Each row is followed by its class.
[ 12 -13  27  12   3  21  10 -22  -3   1  29 -12   0  52 -19  15  23   2
  -3  43  -1  15  -3  14  29 -20  18  23   6 -40   9 -45   3 -30 -19 -30] -> Q849
[ -9  14  -9 -30 -25 -38 -14 -11  -9  53  14  -3  -7 -14   4 -17 -16  13
 -26  -3   9 -13  -5 -20  43  24  33 -14 -55  11 -50  -7 -49 -26  27  16] -> Q968
[ 22  12  -5   3   1  12   6   8 -23  -7  24   6 -11 -24 -17 -18  24 -12
  39 -12  28   1 -19 -17   3 -21  -9  20   5 -13   7  -7  10  12 -19  10] -> Q14
[ 12  -1 -21  24  -3  -6  -2  -4  14 -16 -18   9   2  -6 -18  -8   7  -8
  17  -3 -10   0  26  -1 -26 -14  22   6  20  -3   3  26  18   3  -4  79] -> Q14
[  3  15  -3  -5   4  18  14  14 -17  -8  38   3 -10 -21 -25  -2  33  -9
  36  -6   2   2 -16   6  11   1 -14  20  -9  -7  11   5  -5   3  -4  -5] -> Q956
[ 10 -30  42 -27   3  58  83 -20  -3  37  11  -1  54  28  33   7   4 -11
  15  11 -66 -14  47   4 -24  38   3   2  -3   0  26  -8  42  -4 -28  45] -> Q574
[-15 -22 -19 -31 -26 -24  -4 -17  36  64  -4  20  31  28 -33  40  -7 -10
  15  -7 -15  -6  21 -19  -4   7  12  84 -84 -31 -18 -14  10   3  20 -34] -> Q697
[  9  28 -25   0  -7 -20 -12 -10  25 -20  -5  10  12 -13  -3  13  10  -6
   5  14 -24 -17  34  19 -15  29  17   4  -9  -3  13  50 -18   4   9  43] -> Q956
[  3   1 -12  -8   4   8   6  18 -17  -5  17  -4  11 -15 -27  -8  16   8
  36  -7  11   5 -16 -13  14 -14 -14   9  -8 -17   5  -7  -2  14 -22   9] -> Q498
[  7  14 -12  -6  -1   3   3  22 -26  -7  20   9   5 -24 -32  -2  12   1
  37 -11  -4  -3 -17  -4  12 -27  -7  24 -12  -5   6   0  -5  -3 -31  -1] -> Q615
[  9  10  -8 -14  -4   3  10  20 -26  -3  23  12   3 -25 -27  -2  15  -3
  23  -9   7   2 -15   1  13 -19  -3  25   1   3   2  -5 -10  -1 -26   2] -> Q615
[ 15  21  -4   2  -1  12 -12   8  -1  -8  15  -2  -5 -23 -23  -5  11  -3
  30 -14  13  -4 -17  13  -2 -17 -24  13 -10 -15  21  -2 -10  17 -23 -21] -> Q697
[ 15  15  -7 -26 -12  14 -25  -9  12  28  17  -6 -28  -5  49 -38  14  24
 -18  10   7   4 -82 -44  24 -22   5 -44  -7  75  33  30 -17   5  17   9] -> Q988
[-18  21  19  34   9  32 -17 -18  31  31   8 -15  25  10   5   4   9 -18
  13  11 -58 -15  79 -14  -1  -4 -23  23 -31  -2  35  -4   3 -11  18 -50] -> Q956
[  0   2 -25  10   5  -7 -24 -21  30 -16 -11  -9  36  17   7  -4  11  -8
  16  14 -11 -20  -1  20 -28 -10  11 -31 -13 -13  40  46  -2   9  -9  45] -> Q498
[-41 -25  14  -4  -8 -54   2  48 -20  17  46  17 -25  14  26  25  19  17
 -30   2 -30  13 -45  -9  -7 -27  -5  -4 -27  25 -35 -16  -2 -18  60 -33] -> Q192
[-35  -8 -39 -33 -12   7  23   7 -29   3  51 -51  15 -32  -4 -18 -22  15
 -33  -4 -39 -15  -2  -9  -6  22 -38  -3  -7  69  -2 -23  -7 -13   9  59] -> Q134
[-31  11 -22 -11   3   4  36  42 -28  17  19  -2  14 -13 -39 -17  -3 -38
  -3 -13 -26  -1  -6 -34   7  -4 -31  -1  -5  21 -13   1 -47  -3  -1  34] -> Q192
[ 13  14  -5   4  -3  24   7  13 -22 -11  17   3 -12 -14 -26  -1  18   1
  37  -5  -3   0 -14  -3  13 -15   0  22   2  -7  10  -3  -5  -3 -20 -10] -> Q849
[ 30 -25  36  25   1  25  36   0  13  18  -1 -26  27 -19  31  11   0  -8
  -1   0 -13 -19  16  13   1   7  52  -2 -21 -15  -3 -11 -18 -31 -30 -22] -> Q931
[-56 -34  38  19 -23  38   8   7  34  10  -1   4   9  62 -18 -12  31 -15
 -41  20  29   8  -7  19  14 -36  10  -6  50  18  33  12   8 -17  17 -37] -> Q498
[  2   9  -5   6   8  18  -8  14 -25   1  36  -8   4 -21 -23  -7  22   6
  39 -18  20  18 -28 -11  19 -27 -14  16  -8   2  12  -6  -2  13  -9  13] -> Q988
[  4 -30  38  -5  -3   1   0  17  36  18  32  30  -8  27  19  -1  -1  -4
 -13  39   1  10  17  38  -2   5  28   8   5  39  88  46  -8 -25  38  -5] -> Q134
[   4  -26  -11  -11   -6   17  -18   -7   32   45  -24  -23   40   17
    7  -12   28   -4   56  -15  -73  -19  -34  -27  -15  -81   10    6
 -114  -15   31   -1    4  -25    2  -30] -> Q931
[-22 -11   5  46   8  28 -23 -16   4   8  31 -35  57   6  52  -3  -1 -26
 -30  -3 -17 -37  37 -13 -17  14  17 -21 -11  35 -20 -76  12 -33 -33 -49] -> Q968
[  4  -3   9  -3   6  11   6  11 -26 -11   7   1  12 -15 -36 -15   7   4
  46  -8   7   2 -19   2  18 -21 -19  24   3  -3  22   0  -9   3 -18   9] -> Q69
[ 18  10 -15  -8   4   8   0  20 -24  -9  26   0  -9 -19 -17  -4  18  -5
  31  -8   3  10 -24  10  10 -17 -11  23  -8   5  19  18   1   7 -23  13] -> Q134
[  7 -28  -7 -24 -46 -32   0  21 -10  -6   9   5  42 -17  27  25   7  25
 -43 -20 -29  -7 -13 -18 -16   7  -1   6  28  10   0  19  -3  -5  49  25] -> Q69
[-39 -12  22  10   6  18   9   9  -1  25  56 -13   4  30   0  -8  21 -14
  23  13 -29  15  -9 -17 -46 -60 -41  37   0  27  18 -38  47   7   3 -19] -> Q14
[  1  15 -25  18  -7 -10 -11 -17  25 -10  10   8   4  -1 -20  -8   3   7
 -10   6   5  -9 -19 -14  -3  49  14  -8   4   2  27  42  10  -8  14  37] -> Q956
[  6  21  -6  -2   4  18   4   9 -19  -7  37   3 -11 -24 -29  -3  32  -6
  35  -5   5   4 -13   0  16   2 -21  21  -7  -4  13   6  -7   5   1  -5] -> Q956
[ -1 -10   6   1 -10  13  28 -23  14   3 -27 -10  15  -1   7 -12   2 -15
 -19  24   1 -15   3   3  -3  12  11 -41  24  22  17  33 -13  -5  -2  29] -> Q574
[  5  14 -11  -4  -2  -2  11  19 -28  -6  19   9   1 -23 -36   0   4   0
  28 -12   3  -1 -13  -5  18 -14  -8  27  -8 -11   1   2  -7  -2 -28   3] -> Q615
[-19  21  -1 -37  -1 -18 -47  26  -8 -25  74  10   6   9  49 -14  -7  22
 -32  -1  -8  -2 -27  21 -21 -11 -35 -28 -14  21  14 -21 -21 -18  52  -1] -> Q192
[-26 -34  20   7   3 -45 -15 -15 -11  13  26  12  32  17 -30  33  36  -5
  49  19 -22   2   6  43 -22 -30 -20  41 -18   4  46  16  18   5  32   8] -> Q69
[-11 -30 -39 -61 -23  25  42  29 -42   6  45  -2  29  -2   1  -3   2 -25
 -13 -19 -22 -19 -29 -31   8  18 -24  -2 -24  51 -16 -14 -27 -11   3  44] -> Q968
[ 30  20   7 -18 -30 -13 -11  -1   9   8  43  -4  19   6  34  16  10  14
 -38   0 -25  13 -16   8   3  -2   8  25 -28 -13  19  28 -12 -25  27  20] -> Q931
[  4  22 -16   3 -11 -29 -11  -2  18  -1   4  19  16  -1  -6  -4  -6  20
 -16  13 -16 -15 -19  -8  -7  14  26  -5  -9   7  31  47  -2 -19   0  34] -> Q615
[-26  14  31   3   4  19  59 -19  32  14  28 -23  -3  -3   2  11  60 -22
  22  23 -10 -18   9  59  11  34  33  71 -16  -5  48  45  15   1 -22 -11] -> Q956
[ -9 -17  43  25  20  36  42 -41  -4  79 -14  -1   9  21  -7  12  11 -26
  15  31   6 -31  -2 -17  38   0  17  31 -43   3  -9  30 -22 -18  -2 -72] -> Q69
[-10 -16 -19  15  -4 -19   8   7  23 -11   5  -3  14  14 -22  21  12 -18
 -17  13   3  -6 -28  13  -9  14  14   9  21 -15  24  60 -10  -7   7  41] -> Q192
[ 11  12  -5   0  -2  12  17   2 -29  -8   1  -3   2 -17 -23  -7  27 -20
  33  -3   6   8 -18  -5  17 -25 -13   3  -4  -6   0   8  -1   8 -27   9] -> Q574
[-42 -24  31   7 -16  19  45 -35  -5  32  45 -60  31  22  13  10  18 -50
  -7  20 -26 -16   3  31 -10  -5 -21   2   1  19  43   8  17  -2  -8  -7] -> Q574
[-49 -30 -39 -27  -6 -46  16  32  -3   4  14 -12  28  16 -18  -7  21  -5
  -8  -1 -67  -6 -52 -24 -24 -23 -22 -24 -42  16  13  -4 -10 -12  33  53] -> Q192
[ -6  12  11  14   0  22 -18 -26  42  36  45 -42   6   9 -11  19 -24   8
  18  30 -19 -16   9   9  -1  -3  -5  70 -38   2  31 -10  19  -7 -41 -45] -> Q697
[ -9 -44  -8  13 -14 -27  -2 -23 -10   5  23 -22  19   8 -10  20  19  -2
 -36  -1  16  12 -22   7  19 -11   8  30   4  -3 -10  -7  -2 -21  51   5] -> Q69
[  8 -14 -47 -27  -8 -47 -15  24 -33 -38  19  47   3   1  13  18 -18 -34
 -16 -12  40  12  28 -18 -20 -11   6  18 -25  13 -84 -66 -23   7  32  12] -> Q14
[ 14  15  -3   0  -3  12  16   0 -25  -2   8  -9   4 -21 -15 -10  23 -23
  33  -1   2   4 -19  -9  18 -21 -11   2 -10  -3   7   9  -3   7 -28   6] -> Q574
[-38  10 -22  -5  12 -21  25  58 -12 -19  50  11  12 -11 -15 -26 -32  20
 -35  -6   6  17   0 -49  16  20 -37   7 -40   4  16 -21 -36 -12  58   0] -> Q498
[-17  16 -53  14  -4   0 -24 -11 -14 -14   9   6  14   7  27   6 -39 -17
 -10   2 -38 -50  29 -35  15  29 -22 -22 -59  72   2  22  -6  -4  -1  19] -> Q498
[  1 -12  32 -10 -26  24  13 -31  20  15   8   3  22  69  45  21  33 -17
 -12  17 -21 -23 -51  41 -11 -15  40   6 -37   6  11  29  29 -24 -36 -13] -> Q931
[-11 -20 -40  28  14   2 -22  -7  23 -21   4 -16  46 -25 -22   0  37  14
  12  -1   4  -5  -9   4 -25 -15  26  -3   1  18  33  16   8  -8  19  63] -> Q988
[ -5  13 -18 -26  -8  -7   0  -8 -15 -17  36 -25 -14 -17  44   3 -14  22
 -37  11   4 -34 -21  -7  33  43 -30  12 -41  35  14  -1  -4  -7   5 -40] -> Q134
[ 26  22 -14  -4  -3 -17 -23 -37 -16  -2  19  17   2  -3  38   2  25 -19
   1   5  28 -33 -16  -6  -9   1  -8 -23 -33 -14   2  20  -6   6  26  -8] -> Q14
[ 11  29  10 -26 -23 -22   9  15  -1 -21  -5 -10  11 -26  47   0  12  15
 -44  10 -36 -25  20 -11  31   1 -17  -8  -7   0  31  -4 -37  -7   1 -44] -> Q615
[ 15  11  -6  11   5  19   8  14 -24 -14  20  10 -12 -24 -21 -25  23 -16
  39 -17  34  -4 -23 -14   1 -23  -8   8   4 -12   9  -1   6   7 -16  10] -> Q14
[ 11  22  -9  -5   6  28   7   6 -16  -5  33  -1  -9 -24 -28  -9  27 -12
  40 -10   1   3  -9  -2  17   3 -21  22  -9  -3  16   9  -7   7  -8   3] -> Q956
[-15 -16 -13 -29 -28 -46   2  27 -33  -6  31 -16  -2  10  -6  23  -5  13
  -4  13 -24   3 -14  -7  25 -29  -7  -3 -31  -4 -43 -33 -20   1  -7  10] -> Q498
[-29  -7  -9  -2  -7 -32  10  -2  16   6  10  -1  10 -15 -24   9  -5  26
 -25  14  -7  -5   7  18 -22   9   2  10  15  12  14  37 -10 -10  38  35] -> Q615
[ -7 -12   3   7 -10 -14 -12  -3  25  -9 -12   2  38   1  -6   2  -3 -22
   0  27   8 -21  10  18  -3  -7  33  18   5  23  33  26 -32 -13 -10   1] -> Q69
[  4   1 -36 -41 -22 -26 -27  19  14 -26  10  14  10  13  17  15   3  26
 -25   9   6  -5 -27 -32  24 -13 -25  17 -44 -20  17  19 -22   3  46 -30] -> Q498
[  9 -24  59  22 -34  29  20 -37  -9  69  38 -35  -4  51  -7  11  35 -22
 -24  11 -36  27   6   6  21 -28  -7 -10  58 -30  42   5   7 -13  29  -9] -> Q849
[-57 -31  10 -21 -25  -3  29  -5   6  24 -12 -26  24  40 -61  32   5 -63
  31 -20   6 -14  46  59  33 -11   9  73 -33 -72 -22  -1 -21   1 -18  -3] -> Q192
[-21   1  22  15   7   7  -2   0 -14  18  39  -2  33  16 -24  -2  12 -42
   6  40  11  -9  -1  19  11 -38  19  23 -12  34   9  -9 -42 -29 -15 -24] -> Q69
[  8   8  -2  -8  -4  11  22   4 -24 -11   8  -7  -4 -19 -15 -13  16 -11
  26  -2   9   6 -23  -5  21 -13 -13   2  -5   0   9   4   1   6 -22   8] -> Q574
[-10 -20  26 -15 -12 -10 -11   3 -16   7  34  35   8  40  19  -3   6 -14
 -44   2  20  40  18 -11  21  -1 -27 -25  27  35  30 -33 -15   7  61   6] -> Q988
[ 10 -16 -24  -9  -2 -16 -14   5  30  -5 -23 -12  15 -19 -16  -3   2  12
  15  10 -14  -3   6  -4 -12  -4   5  -7   7   1  22  33 -24   2   1  47] -> Q968
[  5   5   7  -2   1   6   9  18 -27 -13  10   1   8 -21 -33 -16   5   7
  39  -9   3   4 -19   1  20 -16 -14  28   3   0  19   8 -13   1 -18  18] -> Q69
[ -2  -5  -3  -1 -13  14  -5  -5   6  11  -5   9   8   7   2   2  11   4
  17  12 -33 -19   9   8 -20 -17  33 -12  -4  24  -1   2  -5 -18  -1  11] -> Q849
[ -9 -53  34  -8 -42  32   9 -22  36  15   1 -43   8  63  10  41  24  -5
 -16   9 -28  -7 -24  33 -11 -44 -26  24  25 -36  31  -4  37  11 -17 -60] -> Q697
[  7   3   4  -2   3  10  -1  13 -26 -17  13   8  11 -13 -31 -13   4   4
  43  -9   9   0 -22   5  17 -15 -11  27   0   1  19   7  -6   0 -22  18] -> Q69
[ 11  12 -20   7   0  -1   2  -2  25 -21  19  11  20  -1  -7 -15   2  -3
 -20  21  28 -11  -2  -6 -18  10  35  13   5 -12  17  18  -5 -21   6  47] -> Q14
[  8  17  -1  -3   3  20   9  13 -18  -5  43   5 -11 -22 -22  -5  32 -10
  39 -10   3   2 -14   2  17   4 -14  23 -13  -3  19   7  -2   3  -2  -7] -> Q956
[-32  -3 -41   2  -6 -23  -3  -4  18 -16 -21 -16   1  16 -26  -9   7 -13
   1   0 -13 -26 -53   3   4   2   5 -13 -19   1  13  49  -5  -5 -13  47] -> Q192
[ 44  37 -28 -29 -28  12  14  -2 -34   7   9 -25  13 -30   7  19  -1   0
 -19  22 -59 -13  -1 -64  33  -8 -55  -4  -8  11   2  43 -34   4  -7  20] -> Q574
[ 13  11  -7   5   0  16  12  10 -28  -7  29   6 -10 -25 -25 -21  22 -18
  36 -14  32  -2 -19 -15   5 -15 -10  17   7  -5   7  -6   7   8 -17  18] -> Q14
[-40   7  -4 -14 -11 -21 -23  30 -27 -27  17  28   7   4 -46 -13  13  25
  16  -3  17  17 -45  38 -26 -56  -1   6  17  23 -36   8 -12  -9  17  49] -> Q69
[-34   4  -6  -5 -12 -32  31  19 -25  33  28   0 -14  11  -7 -14  -4 -15
 -46 -13 -22  11 -47 -52  16  26 -45 -23   4  21   3  16 -18   5  39  20] -> Q192
[  3  25  -7  18 -10 -28 -24 -15  44  -9 -18  -8  15  -2  15 -11  -8  -3
 -23  16 -15 -22  -8   8 -34  11  -4 -44   5   6  53  34 -20  12  -8   6] -> Q697
[  5   4  -2   0   8  17   1   9 -29  10  40 -12   7 -21 -25   4  18  -3
  47 -18  11  14 -12  -2  20 -22 -10  25 -14  -3  10  -3  -5  15 -11  23] -> Q988
[ 13  13  -3   6  -1  16  13  13 -24  -7  26   4  -8 -24 -21 -23  24 -14
  35 -16  26   0 -16 -12   2 -20  -6  19   7 -13   5  -5   9   7 -18  19] -> Q14
